Here is a tiny trained network, its code and every weight. The questions are about switching its units off for an input and a class, where a switched-off unit gives its printed mean instead of its output.

import numpy as np


def w(rows, s, z=0):
    codes = np.array(rows[::2]) - 128.0
    scale = np.full(codes.shape[1], s)
    scale[-1] = z or s
    return codes * scale


def norm(h):
    return h / np.sqrt((h * h).mean(-1, keepdims=True) + 1e-5)


def f(y):
    return np.maximum(y, 0)


def log_softmax(a):
    a = a - a.max(-1, keepdims=True)
    return a - np.log(np.exp(a).sum(-1, keepdims=True))


def net(x, mask):
    res = np.array(x, float).reshape(1, 6) / 4 @ E
    u = 0
    for l in range(3):
        y = f(norm(res) @ A[l][:, :-1].T + A[l][:, -1])
        res = res + np.where(mask[u : u + 12], y, B[l][:, -1]) @ B[l][:, :-1]
        u += 12
    return log_softmax(norm(res)[-1] @ U[:, :-1].T + U[:, -1])


A, B = {}, {}
E = w([
[97,117,129],'x0',
[173,144,128],'x1',
[120,124,130],'x2',
[154,30,122],'x3',
[126,159,1],'x4',
[141,135,126],'x5',
],0.0097)
A[0] = w([
[102,131,30,69],'0.n0',
[128,230,169,35],'0.n1',
[26,139,146,91],'0.n2',
[158,125,191,64],'0.n3',
[254,169,153,99],'0.n4',
[203,54,148,122],'0.n5',
[153,126,167,82],'0.n6',
[117,122,229,37],'0.n7',
[152,228,192,77],'0.n8',
[179,91,110,118],'0.n9',
[198,153,106,2],'0.n10',
[197,144,124,13],'0.n11',
],0.013,0.002)
B[0] = w([
[236,164,193,253],'0.n0',
[62,13,96,245],'0.n1',
[49,117,166,212],'0.n2',
[188,119,156,196],'0.n3',
[48,222,196,212],'0.n4',
[25,35,88,236],'0.n5',
[183,131,139,170],'0.n6',
[249,176,196,242],'0.n7',
[32,25,107,253],'0.n8',
[61,98,109,189],'0.n9',
[153,162,158,170],'0.n10',
[99,183,173,157],'0.n11',
],0.015,0.0051)
A[1] = w([
[87,109,132,155],'1.n0',
[38,172,128,147],'1.n1',
[171,172,9,156],'1.n2',
[216,183,106,161],'1.n3',
[133,126,241,156],'1.n4',
[137,163,69,45],'1.n5',
[135,125,185,154],'1.n6',
[174,125,140,132],'1.n7',
[148,132,168,2],'1.n8',
[134,181,52,143],'1.n9',
[122,123,151,45],'1.n10',
[80,150,15,84],'1.n11',
],0.014,0.002)
B[1] = w([
[96,163,121,196],'1.n0',
[64,144,114,202],'1.n1',
[196,88,209,164],'1.n2',
[122,243,104,187],'1.n3',
[150,191,64,254],'1.n4',
[186,91,133,140],'1.n5',
[172,145,83,194],'1.n6',
[137,150,125,163],'1.n7',
[134,162,123,153],'1.n8',
[215,100,174,149],'1.n9',
[141,130,126,145],'1.n10',
[111,7,183,158],'1.n11',
],0.018,0.008)
A[2] = w([
[131,129,166,88],'2.n0',
[124,48,124,184],'2.n1',
[144,128,81,88],'2.n2',
[169,129,184,11],'2.n3',
[135,181,5,170],'2.n4',
[78,84,118,102],'2.n5',
[136,128,129,29],'2.n6',
[147,138,214,158],'2.n7',
[115,78,121,63],'2.n8',
[126,80,141,191],'2.n9',
[110,95,138,47],'2.n10',
[164,168,86,62],'2.n11',
],0.021,0.0013)
B[2] = w([
[168,113,119,141],'2.n0',
[63,41,120,228],'2.n1',
[116,126,121,155],'2.n2',
[216,142,149,186],'2.n3',
[14,225,154,249],'2.n4',
[54,163,121,253],'2.n5',
[134,128,128,132],'2.n6',
[252,117,117,184],'2.n7',
[76,99,127,195],'2.n8',
[84,67,113,191],'2.n9',
[81,125,115,184],'2.n10',
[98,165,166,233],'2.n11',
],0.024,0.0074)
U = w([
[242,165,165,83],'0',
[94,114,162,254],'1',
[67,9,121,15],'2',
[113,150,60,153],'3',
],0.011,0.0031)

Each question gives the input, the list of numbers given to net, and the class t.
The units are the neurons (one row each of A and B). Each row of codes is followed by its name. A weight is (code - 128) times the scale printed after its matrix; where a second scale follows, it is the last column's (A, B and U).
mask holds one flag per neuron, layer by layer. A switched-off neuron (its flag False) gives its mean, the last column of its row in B, instead of its output. The means were averaged over made-up inputs and are rounded, as every weight is.
A unit's drop is (log p(t) with every unit on - log p(t) with that unit switched off) / (log p(t) with every unit on - log p(t) with every unit switched off).
The circuit of an input: a set's keep is (log p(t) with only the set's units on - log p(t) with every unit switched off) / (log p(t) with every unit on - log p(t) with every unit switched off). Starting from the 12 units with the biggest drops (on a tie, the unit counted first), units are removed one at a time, each time the one whose removal leaves the highest keep (on an exact tie, the one counted first), for as long as the keep stays at least 0.8.
units of the circuit, in order: the units of the circuit, biggest drop first
k most important neurons: the k neurons with the biggest drops, biggest first
k most important neurons of layer l: the k neurons of layer l with the biggest drops, biggest first
drop when u is switched off: that unit's drop, to one decimal
input [7,5,2,-7,-3,-7], class 2: units of the circuit, in order	0.n1; 2.n4
input [-2,5,-5,-4,5,1], class 0: units of the circuit, in order	0.n2; 1.n9
input [5,-7,0,-8,7,-7], class 2: 4 most important neurons	1.n11; 0.n7; 0.n2; 0.n4
input [-3,4,-2,-8,-6,-4], class 2: 3 most important neurons	0.n0; 0.n8; 0.n1
input [0,-7,6,-4,-7,-1], class 0: units of the circuit, in order	0.n7; 2.n7
input [4,4,6,4,6,7], class 0: 2 most important neurons of layer 1	1.n2; 1.n4
input [-4,2,2,-8,0,5], class 2: 2 most important neurons	0.n1; 0.n8
input [2,4,3,-6,5,7], class 2: 3 most important neurons of layer 0	0.n1; 0.n7; 0.n8
input [2,4,1,3,8,-8], class 0: 2 most important neurons	1.n2; 0.n0
input [3,7,-2,-8,-4,-1], class 2: 2 most important neurons of layer 0	0.n8; 0.n1
input [6,-6,-6,2,6,-8], class 0: most important neuron	0.n0
input [-6,0,8,-8,-5,1], class 2: 2 most important neurons	0.n8; 0.n1
input [-2,-3,0,1,-7,4], class 0: 2 most important neurons of layer 0	0.n7; 0.n3
input [-6,-6,4,4,-7,-5], class 0: most important neuron	0.n7
input [0,0,5,-1,-6,-7], class 0: drop when 0.n7 is switched off	0.7
input [6,1,-7,-2,-8,3], class 0: drop when 0.n6 is switched off	0.0
input [-3,3,7,3,8,-2], class 0: drop when 1.n2 is switched off	0.1
input [5,-1,2,0,-6,4], class 0: drop when 0.n7 is switched off	0.6
